Small tables with named rows and columns. After each table, cells are looked up by row and column.

Gav.tsv
	Mevuta	Vanufik	Daziro	Ganol	Ruvazo
Nagib	195	113	121	105	86
Reveg	89	91	23	114	131
Kigipub	122	118	24	47	86
Temef	84	87	104	161	113
Lov	79	121	74	124	71
Zutub	124	27	60	109	112
Pomimi	85	61	130	120	78
Dubero	114	105	141	141	108
Tekono	89	81	95	24	129
Lupat	72	70	135	90	143

Vanufik of Pomimi = 61
Daziro of Dubero = 141
Vanufik of Temef = 87
Vanufik of Nagib = 113
Mevuta of Zutub = 124
Daziro of Reveg = 23
Ruvazo of Reveg = 131
Vanufik of Dubero = 105
Ruvazo of Nagib = 86
Vanufik of Zutub = 27
Which row has the largest Ruvazo? Lupat

Table Fosuk
|  | Rin | Keronil | Fubape | Bug | Lebogu | Ziv | Pake | Tizas | Fos | Gad |
|---|---|---|---|---|---|---|---|---|---|---|
| Sunala | -0.451 | -0.272 | -0.222 | -0.507 | 0.813 | 0.309 | 0.070 | 0.076 | -0.265 | -0.427 |
| Zutur | 0.615 | 0.816 | 0.595 | 0.804 | -0.230 | 0.746 | -0.759 | 0.716 | 0.642 | 0.635 |
| Duk | 0.309 | -0.094 | 0.736 | 0.487 | 0.480 | 0.591 | 0.360 | 0.252 | -0.089 | -0.251 |
| Tig | 0.503 | 0.282 | 0.617 | 0.639 | 0.360 | -0.318 | -0.029 | -0.759 | 0.197 | 0.135 |
| Fomirut | -0.027 | 0.029 | -0.197 | -0.373 | 0.120 | 0.200 | 0.684 | -0.002 | 0.686 | -0.120 |

Fomirut, Fos -> 0.686
Tig, Lebogu -> 0.360
Tig, Fos -> 0.197
Sunala, Gad -> -0.427
Duk, Keronil -> -0.094
Fomirut, Bug -> -0.373
Sunala, Lebogu -> 0.813
Tig, Keronil -> 0.282
Zutur, Keronil -> 0.816
Sunala, Ziv -> 0.309
Zutur, Bug -> 0.804
Zutur, Rin -> 0.615
Zutur, Lebogu -> -0.230
Tig, Tizas -> -0.759
Fomirut, Tizas -> -0.002
Zutur, Ziv -> 0.746
Sunala, Fos -> -0.265
Duk, Rin -> 0.309
Fomirut, Keronil -> 0.029
Row with the largest Tizas: Zutur

Table Sakofi
columns: Luvuna, Nul, Bovuvef, Pak, Zatuvis, Gik, Dubu, Nubur, Parulap, Vuz
Pesa: [73.85, 31.14, 36.03, 43.03, 54.39, 64.77, 38.11, 58.25, 36.95, 48.25]
Lun: [39.88, 34.23, 56.41, 48.73, 70.76, 80.45, 52.23, 70.33, 41.92, 39.63]
Mibani: [44.70, 33.49, 66.45, 58.84, 61.88, 55.29, 75.25, 79.61, 32.71, 43.78]
Sizeva: [33.61, 23.70, 44.52, 49.54, 63.05, 55.49, 38.77, 38.28, 60.92, 42.26]
Taleri: [34.62, 43.33, 67.83, 52.40, 56.27, 65.18, 75.36, 87.60, 29.05, 39.09]
Kob: [34.08, 41.78, 45.57, 41.29, 71.68, 55.15, 42.88, 50.30, 46.50, 41.88]
Rinimik: [31.07, 36.28, 61.27, 45.52, 57.18, 40.56, 60.65, 75.30, 49.44, 37.59]
Des: [68.55, 16.13, 57.15, 60.65, 52.90, 55.47, 45.81, 68.63, 41.71, 59.85]
Vid: [38.34, 23.14, 54.00, 49.68, 70.29, 69.77, 54.70, 73.93, 43.82, 40.59]
Sig: [44.19, 14.93, 43.11, 46.95, 59.68, 54.12, 22.12, 36.34, 61.33, 58.38]
Fub: [12.63, 50.61, 63.18, 39.75, 47.30, 39.86, 62.67, 65.66, 45.81, 36.23]
Pas: [7.60, 54.82, 70.31, 30.14, 54.92, 42.61, 75.60, 80.34, 46.25, 30.79]
Rilepep: [67.42, 22.80, 51.82, 65.68, 45.83, 42.48, 39.34, 56.74, 52.39, 52.11]
Sus: [36.33, 49.22, 58.22, 39.18, 70.35, 80.02, 56.12, 74.44, 40.07, 45.58]

Luvuna of Pesa = 73.85
Gik of Des = 55.47
Nul of Sizeva = 23.70
Parulap of Vid = 43.82
Dubu of Sig = 22.12
Gik of Rinimik = 40.56
Vuz of Des = 59.85
Parulap of Sizeva = 60.92

